Below are the code and all the weights of a small trained network. Each question names an input and a class and asks about switching units off, where a switched-off unit gives its printed mean instead of its output.

import numpy as np


def w(rows, s, z=0):
    codes = np.array(rows[::2]) - 128.0
    scale = np.full(codes.shape[1], s)
    scale[-1] = z or s
    return codes * scale


def f(y):
    return np.maximum(y, 0)


def log_softmax(a):
    a = a - a.max(-1, keepdims=True)
    return a - np.log(np.exp(a).sum(-1, keepdims=True))


def net(x, mask):
    res = np.array(x, float).reshape(1, 6) / 4 @ E
    y = f(res @ A[0][:, :-1].T + A[0][:, -1])
    res = res + np.where(mask, y, B[0][:, -1]) @ B[0][:, :-1]
    return log_softmax(res[-1] @ U[:, :-1].T + U[:, -1])


A, B = {}, {}
E = w([
[214,35,86,205,135],'x0',
[244,230,113,128,180],'x1',
[122,81,81,61,224],'x2',
[129,128,126,128,131],'x3',
[127,128,128,129,129],'x4',
[110,119,247,191,255],'x5',
],0.0074)
A[0] = w([
[122,111,79,57,84,68],'n1',
[38,82,139,142,124,42],'n2',
[65,209,207,62,122,205],'n3',
[67,179,159,234,6,218],'n4',
[122,140,1,162,64,20],'n5',
[133,165,179,110,81,116],'n6',
[105,123,129,201,175,42],'n7',
[93,130,193,168,215,42],'n8',
[113,92,102,59,175,236],'n9',
[222,239,111,139,158,95],'n10',
[161,144,155,214,50,247],'n11',
[31,50,150,169,81,71],'n12',
[106,101,116,98,74,156],'n13',
[108,101,185,146,155,45],'n14',
[114,136,169,150,169,1],'n15',
[63,64,107,115,77,27],'n16',
[152,124,172,176,187,138],'n17',
[56,88,70,110,193,118],'n18',
[159,144,74,69,81,39],'n19',
[109,143,199,166,207,17],'n20',
[214,43,83,226,123,130],'n21',
[54,225,95,73,155,98],'n22',
[116,115,46,104,174,132],'n23',
],0.0094,0.0046)
B[0] = w([
[122,169,160,173,98,186],'n1',
[171,157,59,209,123,181],'n2',
[123,19,49,95,100,253],'n3',
[136,106,184,124,203,254],'n4',
[95,213,171,125,71,190],'n5',
[101,100,151,108,140,168],'n6',
[111,155,149,137,53,164],'n7',
[84,196,157,108,74,211],'n8',
[169,110,224,98,207,219],'n9',
[200,114,17,195,159,233],'n10',
[159,64,196,45,226,229],'n11',
[216,158,59,255,168,216],'n12',
[160,148,161,148,151,187],'n13',
[111,215,105,132,75,167],'n14',
[109,172,146,142,83,153],'n15',
[169,141,89,183,116,180],'n16',
[130,116,148,129,57,209],'n17',
[167,133,154,112,190,189],'n18',
[69,231,209,147,86,183],'n19',
[108,177,138,152,65,200],'n20',
[35,68,99,72,34,227],'n21',
[118,63,79,122,61,211],'n22',
[93,125,205,120,194,179],'n23',
],0.0069,0.0082)
U = w([
[79,255,166,151,54,61],'0',
[133,114,121,126,149,255],'1',
[186,142,11,226,157,77],'2',
[120,106,124,122,146,221],'3',
[71,21,66,82,66,65],'4',
[139,110,203,94,221,48],'5',
],0.0098,0.0081)

Each question gives the input, the list of numbers given to net, and the class t.
The units are the neurons (one row each of A and B). Each row of codes is followed by its name. A weight is (code - 128) times the scale printed after its matrix; where a second scale follows, it is the last column's (A, B and U).
mask holds one flag per neuron, in row order. A switched-off neuron (its flag False) gives its mean, the last column of its row in B, instead of its output. The means were averaged over made-up inputs and are rounded, as every weight is.
A unit's drop is (log p(t) with every unit on - log p(t) with that unit switched off) / (log p(t) with every unit on - log p(t) with every unit switched off).
The circuit of an input: a set's keep is (log p(t) with only the set's units on - log p(t) with every unit switched off) / (log p(t) with every unit on - log p(t) with every unit switched off). Starting from the 12 units with the biggest drops (on a tie, the unit counted first), units are removed one at a time, each time the one whose removal leaves the highest keep (on an exact tie, the one counted first), for as long as the keep stays at least 0.8.
units of the circuit, in order: the units of the circuit, biggest drop first
unit that matters most: the unit with the biggest drop
top k neurons: the k neurons with the biggest drops, biggest first
input [-7,2,3,2,-6,-1], class 4: units of the circuit, in order	[n3; n22]
input [-7,-2,-1,1,5,6], class 4: unit that matters most	n3
input [-8,6,1,-3,-5,-3], class 4: units of the circuit, in order	[n3; n22]
input [-2,-7,1,-6,5,-4], class 2: units of the circuit, in order	[n12; n16]
input [7,-4,-6,-1,5,3], class 4: top 2 neurons	[n21; n9]
input [0,6,-4,-3,-3,8], class 0: top 2 neurons	[n8; n20]
input [2,-4,8,6,-3,0], class 5: units of the circuit, in order	[n9; n18]
input [6,5,8,4,0,-4], class 5: units of the circuit, in order	[n23; n9]
input [0,-1,7,2,3,-8], class 0: top 2 neurons	[n19; n5]
input [-8,-6,-3,7,-7,1], class 4: top 4 neurons	[n3; n22; n10; n6]
input [5,3,-2,-5,5,-8], class 0: top 3 neurons	[n5; n19; n3]
input [-1,5,7,1,5,0], class 5: units of the circuit, in order	[n9; n23]
input [-6,-7,-4,-1,-3,-1], class 2: units of the circuit, in order	[n12; n2]
input [4,0,-1,0,1,2], class 4: units of the circuit, in order	[n21; n12]
input [3,5,-7,6,1,-6], class 5: unit that matters most	n11
input [-5,-3,7,-5,-2,0], class 5: top 3 neurons	[n9; n18; n21]
input [7,8,-5,-3,-7,8], class 0: units of the circuit, in order	[n8; n20]
input [-4,-4,-7,6,-1,1], class 5: top 2 neurons	[n4; n11]
input [2,-5,-4,1,-4,-4], class 2: top 3 neurons	[n12; n16; n9]
input [-3,5,-5,-7,-4,-6], class 3: units of the circuit, in order	[n11]
input [2,-5,8,-2,8,-5], class 1: top 3 neurons	[n11; n4; n16]
input [0,5,8,6,-3,8], class 0: top 3 neurons	[n8; n20; n11]
input [6,-6,4,0,0,-1], class 2: top 4 neurons	[n12; n16; n11; n2]
input [8,-1,3,6,-6,7], class 4: top 3 neurons	[n21; n19; n5]
input [7,3,-4,-7,-6,-6], class 3: top 3 neurons	[n11; n3; n22]
input [-8,4,2,-3,-6,-4], class 4: top 2 neurons	[n3; n22]
input [3,-7,-5,-3,4,6], class 2: units of the circuit, in order	[n12]
